Here is a tiny trained network, its code and every weight. The questions are about switching its units off for an input and a class, where a switched-off unit gives its printed mean instead of its output.

import numpy as np


def w(rows, s, z=0):
    codes = np.array(rows[::2]) - 128.0
    scale = np.full(codes.shape[1], s)
    scale[-1] = z or s
    return codes * scale


def f(y):
    return y / 2 * (1 + np.tanh(0.7978845608 * (y + 0.044715 * y**3)))


def log_softmax(a):
    a = a - a.max(-1, keepdims=True)
    return a - np.log(np.exp(a).sum(-1, keepdims=True))


def net(x, mask):
    res = np.array(x, float).reshape(1, 5) / 4 @ E
    y = f(res @ A[0][:, :-1].T + A[0][:, -1])
    res = res + np.where(mask, y, B[0][:, -1]) @ B[0][:, :-1]
    return log_softmax(res[-1] @ U[:, :-1].T + U[:, -1])


A, B = {}, {}
E = w([
[149,135,124,128,122,131,136,120,126,115,102],'x0',
[169,107,91,92,20,124,99,214,120,52,206],'x1',
[110,4,161,87,142,226,169,157,153,134,74],'x2',
[139,127,125,130,135,133,128,128,125,129,136],'x3',
[177,146,170,160,142,60,190,179,237,140,175],'x4',
],0.019)
A[0] = w([
[112,151,81,127,141,150,87,60,80,115,122,246],'n1',
[99,72,145,82,123,163,110,98,73,115,119,149],'n2',
[113,133,102,94,101,190,82,124,44,102,135,170],'n3',
[157,133,159,152,114,109,171,136,230,132,148,124],'n4',
[162,154,189,153,157,85,188,110,195,158,148,186],'n5',
[152,100,86,86,55,125,105,193,136,46,180,137],'n6',
[137,108,148,142,157,105,100,111,146,137,107,108],'n7',
[118,123,129,136,159,144,151,84,106,161,108,232],'n8',
[127,3,130,96,132,188,171,131,181,127,107,134],'n9',
],0.015,0.012)
B[0] = w([
[78,152,180,181,134,122,77,154,97,139,175,217],'n1',
[137,98,103,143,106,142,176,124,72,170,94,209],'n2',
[88,128,93,79,73,126,101,105,69,128,117,224],'n3',
[167,142,125,47,166,151,125,155,236,114,154,222],'n4',
[134,170,104,106,172,120,119,122,172,124,119,242],'n5',
[203,105,103,133,2,154,85,156,117,110,151,244],'n6',
[138,138,106,94,127,167,124,103,123,130,89,151],'n7',
[84,111,149,179,166,69,174,148,128,172,132,202],'n8',
[135,52,155,104,142,246,191,154,127,142,45,252],'n9',
],0.016,0.034)
U = w([
[17,157,217,198,161,50,77,129,55,175,158,231],'0',
[89,160,63,122,70,95,39,119,31,68,191,217],'1',
[49,80,138,181,161,139,206,101,50,220,75,104],'2',
[160,81,77,87,80,180,134,113,13,171,81,78],'3',
[109,254,87,123,197,55,124,91,192,162,134,245],'4',
[246,169,71,145,89,23,123,158,183,74,212,86],'5',
[90,109,159,75,201,169,190,121,207,174,69,59],'6',
[200,74,162,93,100,209,140,188,188,72,122,2],'7',
],0.0092,0.0037)

Each question gives the input, the list of numbers given to net, and the class t.
The units are the neurons (one row each of A and B). Each row of codes is followed by its name. A weight is (code - 128) times the scale printed after its matrix; where a second scale follows, it is the last column's (A, B and U).
mask holds one flag per neuron, in row order. A switched-off neuron (its flag False) gives its mean, the last column of its row in B, instead of its output. The means were averaged over made-up inputs and are rounded, as every weight is.
A unit's drop is (log p(t) with every unit on - log p(t) with that unit switched off) / (log p(t) with every unit on - log p(t) with every unit switched off).
The circuit of an input: a set's keep is (log p(t) with only the set's units on - log p(t) with every unit switched off) / (log p(t) with every unit on - log p(t) with every unit switched off). Starting from all 9 units, units are removed one at a time, each time the one whose removal leaves the highest keep (on an exact tie, the one counted first), for as long as the keep stays at least 0.8.
units of the circuit, in order: the units of the circuit, biggest drop first
top k neurons: the k neurons with the biggest drops, biggest first
drop of u: that unit's drop, to one decimal
input [8,-2,7,7,8], class 6: units of the circuit, in order -> n6
input [-2,-1,0,0,2], class 4: units of the circuit, in order -> n9, n6
input [-7,-2,-4,8,7], class 4: top 2 neurons -> n9, n6
input [-4,-1,-4,-1,4], class 4: units of the circuit, in order -> n9, n6
input [7,0,-4,1,6], class 4: units of the circuit, in order -> n6, n9
input [-2,-1,-8,-4,0], class 0: top 2 neurons -> n4, n6
input [0,3,8,-7,0], class 3: top 2 neurons -> n4, n2
input [7,7,0,7,-7], class 1: top 2 neurons -> n9, n1
input [7,-5,0,-8,7], class 4: top 2 neurons -> n9, n5
input [-4,-3,-4,2,0], class 0: top 2 neurons -> n4, n9
input [-7,-4,0,-5,5], class 4: top 2 neurons -> n9, n5
input [-3,0,1,3,-7], class 2: top 2 neurons -> n6, n2
input [1,6,-6,-7,0], class 1: top 2 neurons -> n4, n9
input [5,-5,-1,1,-8], class 0: units of the circuit, in order -> n1
input [1,5,0,-1,-8], class 1: drop of n9 -> 0.9
input [-7,3,-3,7,-8], class 1: drop of n7 -> 0.0
input [8,7,-4,1,5], class 5: drop of n9 -> 1.0
